Below are the code and all the weights of a small trained network. Each question names an input and a class and asks about switching units off, where a switched-off unit gives its printed mean instead of its output.

import numpy as np


def w(rows, s, z=0):
    codes = np.array(rows[::2]) - 128.0
    scale = np.full(codes.shape[1], s)
    scale[-1] = z or s
    return codes * scale


def f(y):
    return np.maximum(y, 0)


def log_softmax(a):
    a = a - a.max(-1, keepdims=True)
    return a - np.log(np.exp(a).sum(-1, keepdims=True))


def net(x, mask):
    res = np.array(x, float).reshape(1, 4) / 4 @ E
    y = f(res @ A[0][:, :-1].T + A[0][:, -1])
    res = res + np.where(mask, y, B[0][:, -1]) @ B[0][:, :-1]
    return log_softmax(res[-1] @ U[:, :-1].T + U[:, -1])


A, B = {}, {}
E = w([
[188,188,200,80,121,100,174],'x0',
[42,144,127,75,86,142,122],'x1',
[150,137,47,93,149,8,161],'x2',
[124,109,89,197,104,179,231],'x3',
],0.015)
A[0] = w([
[232,184,235,91,218,100,66,72],'n0',
[102,31,69,148,168,115,47,167],'n1',
[41,162,188,115,114,207,46,27],'n2',
[108,119,176,196,130,219,153,114],'n3',
[175,160,221,101,119,80,121,106],'n4',
[93,186,214,84,133,117,83,254],'n5',
[147,145,100,211,96,116,250,63],'n6',
[94,125,217,105,95,124,75,31],'n7',
[108,136,101,31,131,82,115,88],'n8',
[90,119,208,124,104,174,138,146],'n9',
],0.011,0.0041)
B[0] = w([
[227,200,174,191,84,70,89,253],'n0',
[121,106,95,245,173,137,50,223],'n1',
[98,107,77,79,107,218,92,241],'n2',
[40,132,195,184,81,78,161,252],'n3',
[177,191,171,144,77,137,125,211],'n4',
[161,157,128,38,121,144,112,231],'n5',
[170,66,90,120,162,143,208,246],'n6',
[158,120,96,44,97,164,92,194],'n7',
[81,170,111,54,184,91,138,199],'n8',
[101,162,135,114,84,188,131,217],'n9',
],0.011,0.015)
U = w([
[235,186,179,140,92,100,72,202],'0',
[81,115,194,168,78,169,226,139],'1',
[213,68,68,148,151,137,244,217],'2',
[105,57,110,233,140,174,64,123],'3',
[119,139,115,66,89,206,44,8],'4',
[131,172,165,53,124,66,172,2],'5',
[76,147,39,111,161,4,106,194],'6',
],0.012,0.0038)

Each question gives the input, the list of numbers given to net, and the class t.
The units are the neurons (one row each of A and B). Each row of codes is followed by its name. A weight is (code - 128) times the scale printed after its matrix; where a second scale follows, it is the last column's (A, B and U).
mask holds one flag per neuron, in row order. A switched-off neuron (its flag False) gives its mean, the last column of its row in B, instead of its output. The means were averaged over made-up inputs and are rounded, as every weight is.
A unit's drop is (log p(t) with every unit on - log p(t) with that unit switched off) / (log p(t) with every unit on - log p(t) with every unit switched off).
The circuit of an input: a set's keep is (log p(t) with only the set's units on - log p(t) with every unit switched off) / (log p(t) with every unit on - log p(t) with every unit switched off). Starting from all 10 units, units are removed one at a time, each time the one whose removal leaves the highest keep (on an exact tie, the one counted first), for as long as the keep stays at least 0.8.
circuit, biggest first: the units of the circuit, biggest drop first
top k neurons: the k neurons with the biggest drops, biggest first
drop when u is switched off: that unit's drop, to one decimal
input [-1,-6,-7,0], class 1: circuit, biggest first	n3
input [5,3,-3,0], class 4: circuit, biggest first	n2, n9
input [-8,3,8,4], class 3: top 2 neurons	n1, n5
input [0,-2,3,0], class 2: top 3 neurons	n0, n3, n8
input [-6,6,-6,4], class 3: circuit, biggest first	n3, n2, n1, n5
input [-4,2,3,-1], class 6: top 3 neurons	n2, n8, n9
input [-2,3,-2,3], class 1: top 2 neurons	n1, n3
input [5,-1,-7,2], class 1: top 2 neurons	n3, n9
input [8,-5,-5,5], class 1: top 2 neurons	n3, n6
input [7,4,8,-5], class 0: top 2 neurons	n0, n4
input [3,6,3,-4], class 5: top 2 neurons	n8, n1
input [5,0,-4,2], class 1: drop when n5 is switched off	-0.2
input [-2,1,8,3], class 2: drop when n8 is switched off	-0.2
input [7,-5,1,6], class 2: drop when n6 is switched off	0.9
input [-6,-4,-7,8], class 1: circuit, biggest first	n3
